Every row comes from one small tree of marks. The marks that hang from a mark follow it in brackets, in alphabetical order. Every link used is in the known rows. Which tree was each row made from?
Known rows
topuza{peva{rifaz} vibi{kipat vufun{nilome}}}: 201,59,-64,-204,186,-97,110,71,-251,366,-164,132,-362,-118,491,-204,183,-251,-123,379,90,-225,21,0,-401,55,-116,159,540,-304,57,-54,286,-126,193,77,30,-273,100,-194,-293,186,-38,-344,-14,-108,257,308,226,602,58,25,324,97,-166,193,-353,-165,-254,60,266
semuv{firis{rifi} sukun{kupadi{fenuguv{nese}} rifaz}}: -163,93,60,59,-121,329,-231,21,466,-95,-56,-380,25,236,-275,346,14,251,-137,0,-14,71,47,15,-354,311,-9,-433,-333,-115,125,-102,-183,-45,171,26,-130,291,-224,4,115,22,150,178,62,65,24,-298,-242,-490,-214,-126,92,25,285,12,127,18,-40,-51,-345
rifi{kevadig{kipat nilome topuza{peva vibi}}}: 101,94,-164,-343,266,0,123,203,-227,125,-45,249,-359,-213,211,-333,163,-334,-101,176,316,-188,91,19,-49,72,-173,265,212,-236,-290,123,37,24,-73,-31,455,-382,113,142,-173,285,44,-283,38,-228,-108,274,39,586,15,120,156,-94,-513,70,-327,-359,-9,-76,106
kevadig{kipat{nilome{rifi} vufun}}: 9,-15,-132,-37,219,-87,142,118,-228,83,-126,156,-79,-82,99,-195,-41,-133,111,80,37,-87,-93,170,-120,-95,-84,214,162,-42,-22,152,90,49,75,10,197,-136,126,70,-134,-28,-24,-129,-5,-104,-91,334,29,357,57,75,44,-25,-359,128,-126,-230,10,-15,50
vibi{kipat{kevadig} vufun{nilome topuza}}: 274,-76,-26,-285,342,24,118,93,-295,308,-277,324,-165,-15,409,-296,131,-121,21,416,130,-125,26,197,-429,-44,14,286,341,-245,120,-45,170,9,152,-170,52,-263,24,57,-399,-24,94,-106,3,-249,4,405,88,526,-75,2,404,-44,-321,247,-380,-206,-302,-12,260
dokiv{kevadig nese{kurukat} nilome}: -45,-105,-24,10,-94,103,96,-67,49,-114,32,182,66,-217,-28,-179,120,1,81,-225,157,97,67,-61,555,-219,4,0,-204,57,145,135,92,-7,-268,-258,13,-26,-30,0,81,-312,-106,-136,-44,56,4,-213,-12,83,45,36,-271,-73,-101,-169,73,212,110,10,-21
semuv{sukun{kupadi rifaz{peva}}}: -27,136,9,130,-136,14,-29,26,269,-138,48,-121,-143,145,-195,84,109,61,-145,-74,-62,96,-52,-228,-290,136,160,-191,-149,149,52,-6,-17,-39,327,205,-228,-6,-185,-36,170,-82,3,63,-6,-64,136,-31,-6,-187,-285,-206,-238,108,411,19,266,125,-22,25,-316
topuza{nilome{dokiv{nese} kevadig{kipat}} vufun{peva}}: 110,45,-136,-54,298,-325,115,108,-399,102,-151,170,-147,-149,262,-169,51,-329,123,144,76,-85,-115,63,-28,-35,-253,360,455,-110,-265,325,207,21,-131,-179,237,-405,190,156,-307,150,135,-444,-4,-51,-2,374,42,485,101,212,130,-130,-333,186,-307,-259,-117,24,312
kurukat{nese{fenuguv} semuv{firis}}: -69,-10,199,149,-69,251,-136,-83,188,38,-3,-172,288,22,46,227,-202,273,-237,-306,-63,41,11,22,151,-17,-75,-116,-242,-104,112,-187,-191,6,-58,123,-417,274,-1,-88,79,-84,-17,171,-62,186,33,-392,97,-478,41,-140,-64,-55,78,-152,68,-17,-145,124,-180
fenuguv{nese{kurukat rifi}}: -59,-95,183,-9,-277,8,-19,-71,56,-9,76,70,163,-27,-120,45,-101,100,55,22,82,15,-1,12,415,-244,31,-98,-54,45,325,-124,140,-56,-49,138,-56,326,-91,-101,169,-191,-216,237,79,51,-42,-168,26,-315,172,157,-24,178,-141,-157,77,253,-19,-36,62
nese{fenuguv kurukat rifi{kevadig{dokiv{nilome} kipat}}}: -16,-94,8,-172,-52,146,3,-46,-10,-94,141,248,-76,-254,-90,10,-23,-51,43,-99,135,43,48,-9,600,-212,46,33,-64,182,11,94,35,-1,-534,-255,171,-101,-5,61,8,-194,63,38,-47,-8,-97,-239,-75,-152,132,144,-155,-204,-344,-158,-31,39,32,-23,179
fenuguv{nese{kurukat{semuv}}}: -84,-62,165,141,-185,100,-80,-56,106,51,59,133,243,9,-43,118,-143,213,-60,-88,15,34,-9,-14,257,-247,120,-22,-168,-13,131,-229,-3,-8,45,119,-214,282,-71,-122,188,-169,-217,177,109,41,-28,-230,133,-341,110,-11,-56,135,-49,-102,83,73,-42,52,-37
kupadi{fenuguv{nese} sukun}: -122,-114,35,-29,-183,-23,-101,-8,-15,-66,54,-135,178,185,-149,16,-121,38,26,6,-35,10,42,48,19,27,168,-214,-261,-19,31,-210,-255,-29,166,135,-108,329,-120,54,226,145,-85,265,107,43,-108,-60,-49,-273,57,-75,125,193,198,-59,34,118,213,-25,39
kevadig{topuza{vibi{kipat} vufun{nilome peva}}}: 217,68,-93,-344,345,-105,98,129,-298,297,-256,180,-295,-103,400,-264,149,-326,-158,383,171,-275,-32,95,-414,99,-180,287,470,-330,-46,-6,157,-8,187,15,131,-292,71,-33,-254,223,78,-308,48,-254,70,301,215,558,0,116,370,10,-304,265,-442,-272,-347,-48,259
dokiv{kevadig{kipat nilome}}: 9,-47,-32,-94,103,77,103,71,-101,6,-29,166,-188,-170,68,-287,70,-68,54,14,261,9,132,74,189,-71,5,77,-113,-122,-1,168,51,8,-84,-76,285,-103,23,174,-131,-10,-75,-75,-43,-109,-156,168,-69,362,-10,-16,9,-29,-315,-106,-60,-80,112,-21,-32
semuv{firis{rifi{kevadig}} sukun{kupadi{rifaz}}}: -89,97,21,86,-6,372,-92,-14,432,-104,99,-192,-71,105,-169,189,80,253,-173,64,25,119,94,-54,-181,259,9,-176,-270,-54,87,-42,-128,-9,114,-8,-14,-9,-206,-33,88,23,162,92,26,126,25,-224,-189,-190,-319,-222,-109,-61,222,-63,258,-59,24,-108,-372
vibi{kipat{kevadig{dokiv topuza} vufun{peva}}}: 153,3,-107,-137,341,-233,112,79,-297,227,-171,149,-185,-82,330,-133,89,-230,62,244,109,-162,-54,135,-253,-19,-126,235,413,-147,-140,129,141,65,54,122,211,-377,130,56,-250,98,72,-207,19,-124,-40,373,143,577,30,150,301,-64,-370,219,-310,-279,-223,-59,227
kurukat{fenuguv{nese} semuv{firis{kupadi} sukun{rifaz}}}: -106,88,72,208,-93,374,-326,13,474,-129,73,-133,174,226,-210,453,-28,300,-275,-149,-208,41,-46,-63,-216,191,10,-268,-357,-142,-95,-287,-341,-12,27,191,-440,406,-150,-52,193,60,160,227,95,-53,53,-412,-7,-687,-172,-231,-85,-77,437,-114,122,-74,-199,-8,-249
kipat{kevadig{dokiv{nese}} nilome vufun}: -19,-58,-99,48,266,-306,192,49,-279,51,-117,128,166,-82,112,-87,-41,-158,119,-9,-105,-31,-164,123,-27,-156,-164,251,239,98,-115,179,158,122,-2,-6,111,-232,122,110,-61,-174,81,-159,-81,33,-15,323,-33,321,15,181,-11,-89,-358,182,-128,-154,3,-21,170
nilome{dokiv{nese{fenuguv}} kevadig{topuza} rifi}: -73,-17,-71,160,121,-419,156,64,-279,-69,-44,74,166,-77,-94,35,-215,-216,299,-274,-93,97,-213,8,314,-272,-88,183,127,180,-309,347,64,158,-463,-303,114,-345,335,234,-143,-122,151,-235,-125,163,-27,99,60,91,114,227,-256,-180,-116,107,-52,-46,158,60,177
nilome{kevadig{kipat topuza} rifi}: 39,-65,-99,25,157,-136,154,145,-257,34,-73,139,-136,-60,59,-225,-58,-125,197,-33,161,-14,-19,135,26,-158,-29,193,63,-58,-200,239,78,103,-119,-89,314,-245,222,209,-240,25,16,-183,12,-97,-184,321,75,389,85,122,-4,-82,-337,78,-105,-259,82,-23,34
rifaz{peva sukun{kupadi{fenuguv{nese{rifi{kevadig}}}}}}: 116,-65,81,-162,-269,-77,-96,18,-8,-158,96,-240,-9,190,-219,5,-11,-33,5,-109,-2,64,102,-67,58,174,66,-196,-202,144,6,-74,-143,-123,77,60,51,180,-80,32,112,180,-134,379,4,-9,-58,-130,-215,-305,18,-128,104,63,251,-94,81,342,226,-29,-12
kurukat{fenuguv nese{rifi{kevadig}} semuv}: 75,-221,147,-68,-96,218,-220,-40,65,-30,150,-125,299,82,36,170,-172,133,37,-225,-16,40,194,-31,341,32,-40,-124,-174,-21,75,-168,-246,-109,-337,69,-187,282,-3,-13,125,55,-37,327,28,-48,-150,-283,74,-350,62,-105,3,-46,-67,-171,93,-12,64,-84,-130
kipat{kevadig vufun{peva}}: 60,96,-60,-45,176,-123,193,20,-165,190,-102,24,-26,-64,282,-148,117,-111,29,37,12,-118,-41,24,-153,-52,-84,130,242,-147,50,38,147,-14,256,249,115,-176,13,-96,-72,32,-36,-161,-12,-29,35,275,112,358,11,87,114,98,-222,89,-98,-125,-105,-31,67
kupadi{fenuguv{nese{kurukat rifi}} sukun}: -105,-181,86,-85,-310,61,-176,-71,62,-101,135,-86,174,148,-205,79,-119,76,44,11,-2,-14,36,76,186,-38,175,-216,-237,104,98,-306,-178,-23,40,66,-100,420,-147,-31,272,20,-64,279,155,24,-102,-199,-97,-493,180,30,93,133,127,-78,16,174,99,-23,129
rifi{kevadig{dokiv{nese{kurukat{fenuguv}}} nilome topuza}}: -54,-72,-3,-89,102,-140,-23,33,-103,-135,93,201,37,-155,-117,41,-51,-166,49,-199,116,47,22,-41,373,-108,-30,89,64,189,-314,187,-31,51,-456,-199,132,-184,141,172,5,-92,37,-185,-27,-15,-111,1,-40,101,73,155,-106,-153,-207,-3,-69,-95,126,-4,81
semuv{firis sukun{kupadi}}: -53,12,136,215,-93,209,-171,67,343,-163,40,-138,-35,119,-98,155,76,206,-182,-94,-51,88,2,45,-164,124,10,-146,-293,-136,129,-63,-18,-8,232,188,-247,126,-104,-56,40,-112,108,-70,-43,163,114,-148,-54,-138,-188,-294,-122,78,318,1,183,-23,-104,7,-294
vibi{kipat{kevadig{nilome{dokiv} topuza}} vufun{peva}}: 210,17,-123,-223,325,-171,52,122,-313,272,-188,220,-278,-110,456,-207,137,-288,111,318,201,-157,1,140,-314,10,-134,338,474,-232,-192,186,166,64,-56,-89,269,-493,182,132,-409,181,98,-259,28,-189,-49,453,59,702,41,90,367,-118,-408,283,-451,-313,-230,-29,276
peva{rifaz{sukun{kupadi}}}: -34,-26,121,206,-256,17,12,21,37,-81,107,-209,-164,109,-32,16,19,49,-61,-242,-73,135,109,-99,-109,-14,119,-301,-135,-10,18,-176,51,-199,263,220,-70,80,14,-183,75,-14,-165,-147,-64,158,162,59,36,24,83,-177,-44,313,270,-45,340,139,313,186,-102
kurukat{fenuguv nese{rifi} semuv{sukun}}: 2,-211,221,132,-173,248,-352,12,213,-92,136,-181,312,171,32,302,-176,207,-51,-218,-164,3,85,-28,92,68,34,-154,-192,-73,43,-252,-236,-55,-195,157,-378,350,-75,-33,205,-25,65,326,70,-26,-73,-294,104,-499,30,-141,-32,-2,87,-98,155,-95,-66,-60,-137
topuza{peva vibi vufun{nilome{kevadig rifi}}}: 153,29,-176,-138,309,-174,140,115,-387,313,-203,64,-215,-74,311,-171,22,-298,30,188,75,-179,-97,105,-284,22,-237,401,467,-176,-118,128,258,56,-28,-101,179,-408,182,-10,-244,214,116,-349,-70,-151,41,296,149,544,20,122,150,26,-252,334,-374,-308,-208,-55,205
vufun{nilome{dokiv{nese{kurukat}} rifi}}: -57,-96,-1,222,63,-254,6,-50,-171,-35,-46,155,185,-78,-92,60,-205,-19,292,-99,-87,108,-156,42,278,-307,-2,200,211,241,0,240,250,107,-322,-288,-84,-138,182,51,-78,-253,-21,-204,-124,172,25,29,53,54,121,129,-228,49,37,150,50,86,88,102,62
dokiv{nese{kurukat{semuv}} nilome}: -60,-111,44,171,-143,136,-18,-80,134,-98,92,186,244,-134,28,-30,-15,150,3,-222,-21,72,-7,-110,394,-233,61,36,-187,84,59,-54,26,44,-102,-138,-210,134,-11,-127,114,-312,-127,-115,33,105,68,-277,111,-130,70,-21,-294,-51,-10,-101,138,100,29,64,-34
semuv{firis{kupadi{fenuguv{nese{kurukat}}} rifi} sukun}: -256,173,119,121,-135,353,-200,-46,475,-100,-6,-106,179,79,-192,323,48,356,-233,104,-176,-68,-55,127,-130,116,19,-215,-247,-218,151,-87,-161,24,81,52,-146,449,-227,2,148,-83,108,263,55,195,54,-335,-206,-566,-53,-45,42,-15,217,-201,62,77,-202,27,-184
nilome{dokiv{rifi} kevadig}: 29,-106,-37,205,67,-255,110,-44,-166,-42,33,54,106,-36,-39,-62,-85,15,392,-49,-34,125,-18,16,299,-190,-72,137,51,103,22,295,154,59,-290,-149,138,-178,178,161,-116,-105,27,-63,-151,111,-88,130,23,248,42,42,-124,-16,-91,22,85,41,142,-62,22
sukun{kupadi{fenuguv{nese}} rifaz{peva}}: -13,109,-14,-128,-169,-149,-33,-33,110,-78,-62,-294,-2,196,-319,116,7,-28,-50,-119,3,89,36,-102,-150,182,127,-370,-160,218,89,-10,-145,-96,268,148,-136,274,-132,-17,142,36,-162,223,61,-157,15,-62,-105,-393,-124,-66,26,134,381,-32,58,313,72,22,-185
kurukat{nese{rifi} semuv{firis{kupadi}}}: -14,-47,127,129,-135,251,-198,-67,287,-45,88,-178,272,58,32,191,-108,330,-153,-39,-106,-9,42,99,174,64,-198,-96,-168,-157,190,-169,-118,31,-59,211,-253,472,-36,-94,50,-1,6,270,-23,160,13,-334,7,-451,24,-146,-62,-42,143,-232,98,104,-221,25,-207
topuza{peva vibi{kipat{kevadig nilome}}}: 139,17,-89,-232,250,-16,145,41,-288,281,-207,177,-184,-50,353,-212,144,-232,-42,267,62,-194,-39,136,-384,9,-132,283,307,-195,35,-11,118,39,191,73,96,-284,82,-22,-190,107,43,-198,-7,-179,62,288,115,556,24,74,225,23,-329,243,-323,-280,-193,-52,169
firis{kupadi{rifaz{peva sukun}} rifi semuv}: -119,302,7,191,-191,122,84,-247,220,-119,215,-220,56,69,-153,57,113,387,-140,284,-293,-14,-88,-168,-242,205,82,-47,-69,90,103,-145,-112,-66,328,166,-110,189,-199,-133,213,157,-51,307,44,160,100,-82,-117,-275,-95,-3,-135,-73,464,-259,305,333,35,134,-126
sukun{kupadi{fenuguv} rifaz{peva}}: 8,113,-44,-86,-130,-107,-2,-77,137,-104,-30,-275,-67,153,-266,64,63,-19,-46,-157,-54,99,49,-138,-230,220,185,-330,-162,264,98,32,-108,-79,333,133,-160,198,-108,-60,101,-12,-123,63,-5,-126,81,-16,-72,-238,-175,-145,-71,128,473,-5,147,273,61,44,-257
topuza{kipat nilome peva vibi}: 132,44,-53,-186,209,-11,76,34,-285,235,-204,156,-261,-97,284,-189,103,-277,-116,330,83,-193,-46,93,-311,66,-154,265,313,-210,78,16,128,-26,188,46,55,-159,60,-55,-154,185,42,-277,-13,-191,81,230,157,520,25,96,211,112,-228,174,-267,-230,-215,-50,170
vufun{peva{rifaz{sukun}} topuza{kevadig nilome{rifi}}}: 178,39,-26,104,149,-86,114,39,-314,210,-160,-5,-323,-13,383,-109,63,-182,79,63,95,-34,1,60,-324,-48,-107,124,410,-138,-206,-49,225,-27,-18,-78,193,-409,172,-80,-333,190,48,-304,-97,-13,75,330,92,510,174,142,296,152,-89,252,-99,-161,19,124,230
nilome{dokiv{nese{fenuguv}} rifi{kevadig{kipat topuza}}}: -63,20,-115,-2,181,-322,113,103,-270,-131,15,226,62,-161,-125,-17,-168,-264,258,-187,-3,61,-142,-33,426,-210,-97,187,120,189,-308,358,-8,118,-532,-344,224,-364,285,230,-123,-16,131,-197,-103,127,-54,45,37,137,83,188,-267,-245,-198,28,-50,-68,227,25,146
nese{fenuguv kurukat{semuv{firis}}}: -103,42,198,176,-123,308,-86,-168,271,-3,74,86,187,-79,-44,228,-106,292,-248,-306,-86,42,-68,-27,186,-161,128,-47,-295,49,103,-251,-72,38,33,31,-409,225,-27,-211,107,-289,-15,-44,-33,178,144,-445,99,-496,62,-105,-205,-73,136,-114,105,8,-217,168,-89
rifaz{peva sukun{kupadi{fenuguv{nese{kurukat}}}}}: 12,1,144,-27,-313,-60,-146,-54,27,-127,23,-220,0,198,-263,119,-34,40,-114,-240,-57,59,24,-33,-107,98,196,-207,-201,201,3,-138,-132,-109,250,96,-187,253,-92,-65,207,20,-204,225,48,-19,14,-153,-137,-435,105,-117,80,163,392,-27,107,302,113,132,-41
rifaz{peva sukun{kupadi{fenuguv{nese{kurukat{semuv}}}}}}: 38,-39,149,53,-300,26,-229,-55,93,-104,65,-193,86,222,-196,183,-86,138,-146,-268,-100,56,29,-47,-128,99,215,-157,-277,180,-102,-258,-205,-60,242,73,-258,285,-77,-102,206,35,-172,251,82,-26,15,-256,-89,-533,89,-200,60,79,406,-5,103,210,62,144,-63
kipat{kevadig{nilome{rifi} topuza{vibi}} vufun}: 80,5,-181,-120,365,-148,185,189,-323,199,-196,98,-142,-88,207,-247,12,-296,46,56,106,-158,-102,216,-283,-52,-187,355,255,-99,-247,128,125,156,9,-67,336,-376,207,127,-171,42,127,-228,-27,-228,-127,427,17,525,30,189,137,-91,-536,305,-347,-396,-81,-73,160
vibi{peva{rifaz} vufun{nilome topuza}}: 174,114,-34,-111,92,-165,101,64,-141,332,-112,104,-248,-132,497,-179,176,-156,-14,302,121,-140,59,-78,-272,-21,-74,105,518,-280,63,-17,333,-130,145,52,77,-249,65,-186,-318,102,-49,-273,-37,-31,236,336,137,503,50,11,320,90,-75,139,-243,-46,-173,96,172
kevadig{dokiv{nese} kipat nilome}: -101,-68,9,68,92,-299,45,57,-202,-122,18,161,15,-166,-32,-71,-130,-118,118,1,65,31,-60,0,246,-124,-68,126,154,140,-173,305,120,119,-185,-74,163,-79,143,173,-124,-61,-49,-181,-55,86,-67,189,-44,249,82,158,-108,-59,-210,-7,-5,-63,126,26,114
peva{rifaz{sukun{kupadi{fenuguv{nese{rifi}}}}}}: -22,-116,144,44,-359,-31,-104,52,45,-115,96,-332,-40,189,-128,101,-41,10,15,-189,-83,93,144,3,19,48,86,-437,-162,-1,27,-261,-31,-207,121,158,22,325,-14,-142,86,61,-154,89,26,106,66,-37,-88,-272,193,-62,141,268,207,-88,183,238,317,100,69
kipat{kevadig{dokiv nilome topuza{vibi{peva}}} vufun}: 101,43,-185,-149,364,-290,97,158,-329,259,-159,82,-210,-156,319,-152,62,-365,5,176,132,-194,-75,136,-294,30,-246,389,436,-123,-328,198,197,137,-42,24,363,-490,196,115,-188,158,167,-283,-39,-197,-76,431,-2,629,38,200,258,-126,-509,331,-424,-419,-165,-88,230
nilome{dokiv{nese{fenuguv kurukat{semuv}}} kevadig rifi}: -116,-75,3,307,11,-223,20,-50,-127,-59,54,155,301,-55,-108,217,-282,8,252,-386,-199,155,-234,-22,396,-361,52,218,10,317,-276,163,34,178,-486,-378,-118,-212,277,71,-53,-272,110,-200,-99,218,34,-166,86,-228,167,98,-399,-213,20,92,47,-60,66,152,135
nese{fenuguv kurukat{semuv{sukun}} rifi{kevadig}}: -65,-52,142,42,-182,358,-103,-21,320,-97,235,249,159,-58,-43,168,-36,186,-153,-180,-128,25,-39,-128,358,-177,213,9,-278,102,-11,-323,-104,34,-223,-114,-163,79,-127,-119,179,-258,136,138,13,92,74,-443,63,-524,-17,-99,-318,-170,-39,-154,140,-35,-105,20,32

Which tree is each row?
-76,255,19,148,-104,180,52,-240,269,-50,70,-251,-28,36,-172,112,20,289,-207,117,-108,22,-29,-129,-239,235,-51,-123,-94,28,172,40,-63,1,298,183,-108,209,-147,-95,116,129,-78,271,-43,179,102,-188,-186,-267,-140,-66,-59,12,428,-223,305,284,-34,22,-277
semuv{firis{kupadi{rifaz{peva sukun}} rifi}}
-101,50,5,126,-139,148,-76,86,306,-141,39,-109,-107,184,-198,137,77,64,-110,-113,-94,136,-6,-139,-280,116,182,-259,-227,56,63,-125,-56,-49,263,131,-190,53,-172,-72,176,-102,79,-68,11,-43,106,-50,30,-164,-261,-231,-237,186,366,57,305,0,47,4,-293
semuv{sukun{kupadi rifaz}}
242,-35,-40,-103,73,14,51,79,-241,337,-140,108,-384,6,543,-222,192,-155,6,271,73,-116,76,27,-525,26,-6,150,438,-235,-60,-110,246,-134,188,-42,99,-372,102,-139,-402,180,4,-256,-33,-72,175,394,64,589,107,-83,390,-2,-123,231,-253,-205,-69,130,277
vibi{kipat{kevadig} peva{rifaz{sukun}} vufun{nilome}}
20,36,-14,26,-196,-114,19,-157,15,-91,55,-246,-14,141,-225,-18,-33,-6,-65,-145,-189,91,42,-183,-202,226,301,-167,-99,307,11,-78,-111,-32,342,106,-154,160,-104,-102,194,140,-247,224,44,-29,5,0,-39,-193,-25,-107,-3,176,518,-89,255,254,202,1,-38
kupadi{fenuguv rifaz{peva sukun}}
93,-169,-127,-88,210,-308,68,38,-244,-73,-80,175,-2,-162,81,-144,-7,-233,213,140,97,-58,-59,26,233,-58,-268,197,233,87,-93,289,92,164,-409,-323,176,-232,220,124,-157,-51,131,-174,-80,-34,-19,20,80,440,46,202,-25,-255,-245,134,-201,-16,-29,-162,241
kevadig{dokiv{nese nilome rifi} topuza{vibi{kipat}}}
12,-69,-2,100,142,-202,93,10,-196,40,-38,81,22,-74,73,-63,-56,-61,119,-21,49,17,3,78,49,-158,-17,127,74,6,-76,163,143,105,-52,97,126,-189,106,141,-53,-73,10,-64,-61,8,-107,241,63,332,4,120,31,52,-240,88,-9,-106,48,-51,16
kipat{kevadig{dokiv topuza}}
-225,233,-35,135,-61,381,-116,-58,536,-115,-13,-222,30,119,-212,266,113,302,-196,96,-218,-1,-34,-37,-393,301,28,-321,-255,-148,135,-27,-162,20,203,65,-137,323,-232,-8,101,11,183,138,-23,138,118,-246,-185,-384,-256,-138,-66,-3,409,-135,214,48,-134,-14,-357
semuv{firis{kupadi{fenuguv} rifi} sukun{rifaz}}
-14,72,12,-125,-155,-209,-32,-64,70,-91,-18,-297,73,191,-307,117,-38,-28,-79,-79,-64,91,62,-25,-64,185,200,-286,-129,261,63,-58,-197,-49,281,140,-114,311,-130,-63,170,60,-194,271,134,-137,-31,-21,-95,-405,-92,-68,36,133,414,-89,65,296,106,-26,-69
sukun{kupadi{fenuguv{nese} rifaz{peva}}}
-131,90,62,158,-5,324,12,32,236,-69,198,63,58,-66,85,-77,153,349,2,311,-21,-21,15,-47,24,20,5,110,-157,-213,29,-49,-3,-42,-63,-63,132,-130,-155,111,12,1,116,135,-3,203,-59,-12,-119,138,-136,-34,-70,-177,-219,-123,74,-101,81,18,-137
firis{rifi{kevadig{nilome}} semuv{sukun}}
-218,290,-75,142,-61,393,36,-20,443,-147,212,12,36,42,-116,86,257,392,-119,329,-237,-4,-62,-143,-163,146,45,-90,-204,-148,68,-138,-140,-74,65,19,14,52,-269,6,157,48,217,164,9,153,86,-140,-92,-176,-281,-94,-253,-160,206,-229,236,58,-8,58,-263
firis{kupadi rifi{kevadig} semuv{sukun{rifaz}}}
23,103,10,8,-108,-152,77,-114,81,-81,58,-180,-56,88,-197,16,14,16,-93,-62,-27,120,32,-137,-78,109,166,-143,-67,279,127,13,-39,-36,346,210,-147,97,-101,-129,141,-32,-175,87,39,-73,67,39,-1,-139,-177,-127,-172,140,405,-68,239,258,69,1,-197
sukun{kupadi{rifaz{peva}}}
-87,-139,-62,-200,-254,110,-121,-95,117,-115,207,-89,81,176,-338,77,-79,12,-9,27,12,73,99,-16,193,90,262,-231,-228,295,-30,-370,-289,-7,-17,-60,5,286,-216,-62,338,136,-46,319,243,-96,-164,-215,-133,-551,63,6,13,50,221,-119,74,129,199,-108,137
kupadi{fenuguv{nese{kurukat rifi{kevadig}}} rifaz sukun}
-58,-103,-3,160,-24,-249,51,-138,-64,-179,83,167,195,-149,-165,15,-54,0,360,-193,-6,127,-52,-57,624,-247,-84,82,-3,291,86,255,156,80,-448,-328,34,-83,136,37,51,-289,9,-153,-151,196,33,-167,0,34,98,109,-335,-120,35,-62,133,249,115,-4,40
nilome{dokiv{kevadig nese{kurukat} rifi}}
60,9,-24,-262,-162,-153,-25,-37,85,-125,76,-246,47,157,-312,60,-1,-64,-9,-7,6,94,123,-42,143,200,131,-260,-131,286,62,-57,-188,-61,78,46,67,256,-141,-25,132,110,-136,365,127,-146,-86,-82,-172,-406,-104,-47,23,18,271,-148,32,324,145,-124,-20
sukun{kupadi{fenuguv{nese{rifi{kevadig}}} rifaz{peva}}}
135,43,-148,-127,323,-139,115,131,-298,197,-235,146,-237,-96,273,-206,44,-295,44,243,142,-188,-106,180,-263,-11,-191,279,383,-172,-126,125,106,51,51,-20,242,-279,174,43,-265,133,86,-293,26,-195,-52,377,147,561,58,186,237,-27,-363,229,-316,-295,-183,-44,180
kevadig{topuza{kipat{vufun{peva}} nilome{rifi}}}
58,-181,135,-37,-150,285,-168,-119,161,-70,239,142,181,-28,-44,143,-60,167,38,-187,-10,44,126,-75,398,-108,132,-36,-223,118,82,-221,-94,-69,-251,-24,-143,219,-31,-133,132,-141,-38,116,53,-38,-45,-335,61,-331,76,-76,-134,-74,-34,-137,128,16,-16,-57,-52
nese{kurukat{fenuguv semuv} rifi{kevadig}}
82,-108,-138,-102,92,121,133,30,-55,-107,59,211,-79,-176,35,-308,118,1,242,26,213,41,165,-11,444,-95,-105,67,-112,-5,91,223,-4,-2,-333,-252,324,-123,33,117,-117,-44,-21,17,-78,-63,-165,1,-30,353,-28,-13,-109,-161,-324,-144,18,22,214,-160,-32
dokiv{nilome rifi{kevadig{kipat}}}
-124,153,-72,-35,-53,346,-27,-137,312,-92,68,-240,18,97,-231,141,50,224,-154,42,-159,66,106,-9,-180,332,36,-230,-249,-34,62,-68,-252,-23,106,-58,65,254,-147,-47,86,211,42,199,-17,155,-4,-237,-247,-273,-140,-149,19,-13,388,-222,236,130,124,-42,-219
semuv{firis{kupadi{fenuguv rifaz{sukun}} rifi{kevadig}}}
106,35,-122,-4,196,-280,90,87,-295,167,-73,54,-148,-105,166,-114,28,-280,116,66,79,-72,-37,18,-61,-43,-170,279,276,-180,-222,238,195,40,-130,17,209,-433,216,148,-121,175,85,-307,-36,-59,-32,261,133,497,70,141,112,38,-248,193,-216,-228,-52,-47,125
nilome{dokiv kevadig{topuza{peva vibi}}}
-123,66,156,273,-47,298,-62,-57,333,-24,33,-93,71,-14,21,108,8,335,-89,117,-8,0,-11,-39,-112,55,-62,-74,-186,-249,269,57,77,11,149,147,-132,103,-145,0,41,-90,47,129,-60,286,68,-181,-75,-50,-153,-92,-29,40,34,-91,222,-12,-88,-60,-316
semuv{firis{rifi} sukun}
36,-10,-63,-8,231,-230,89,93,-248,15,-105,181,15,-125,50,-169,-40,-156,106,102,-16,-56,-95,58,36,-102,-94,188,249,-34,-52,202,169,-6,14,-63,85,-123,96,92,-120,-54,14,-255,-20,-11,-3,272,49,245,49,138,28,-25,-245,71,-108,-97,-6,46,168
kevadig{kipat{vufun{nilome{dokiv{nese}}}}}
68,-153,-103,5,26,96,127,-58,4,-78,16,67,-5,-165,42,-254,111,48,291,-70,204,85,168,7,504,-117,-112,-3,-212,-21,224,213,55,20,-363,-258,218,-69,23,83,-50,-150,-27,56,-151,-16,-125,-109,-38,327,-56,-43,-142,-99,-166,-141,58,197,176,-168,-84
dokiv{kevadig nilome rifi}
-78,44,60,101,-205,74,-173,-41,268,-43,28,-20,156,127,-199,199,-34,166,-142,-122,-116,13,-49,-128,-73,25,260,-169,-204,144,-34,-207,-131,16,150,68,-296,283,-188,-52,240,-90,-129,293,146,-84,12,-254,20,-570,-23,-70,-32,30,253,-62,45,86,-104,46,-90
kupadi{fenuguv{nese{kurukat{semuv{sukun{rifaz{peva}}}}}}}
-79,-50,187,-79,-194,25,20,-64,9,-13,16,-160,218,-9,-35,77,-173,30,-32,-176,-46,16,18,-9,344,-103,-31,-191,-43,33,299,-71,-50,-78,-152,125,-165,280,-41,-43,140,-126,-76,264,-68,106,-12,-183,58,-371,116,96,-79,105,-72,-207,114,213,23,28,4
kurukat{nese{fenuguv rifi}}
-135,-73,-58,-56,-182,-27,-77,-71,43,-74,86,-217,125,239,-279,70,-131,7,-32,13,-77,76,56,-17,-72,143,269,-270,-226,175,-33,-298,-326,3,229,97,-120,315,-180,-31,315,207,-95,283,208,-65,-128,-58,-51,-398,-12,-59,65,185,373,-66,116,108,248,-73,59
kupadi{fenuguv{nese} rifaz sukun}
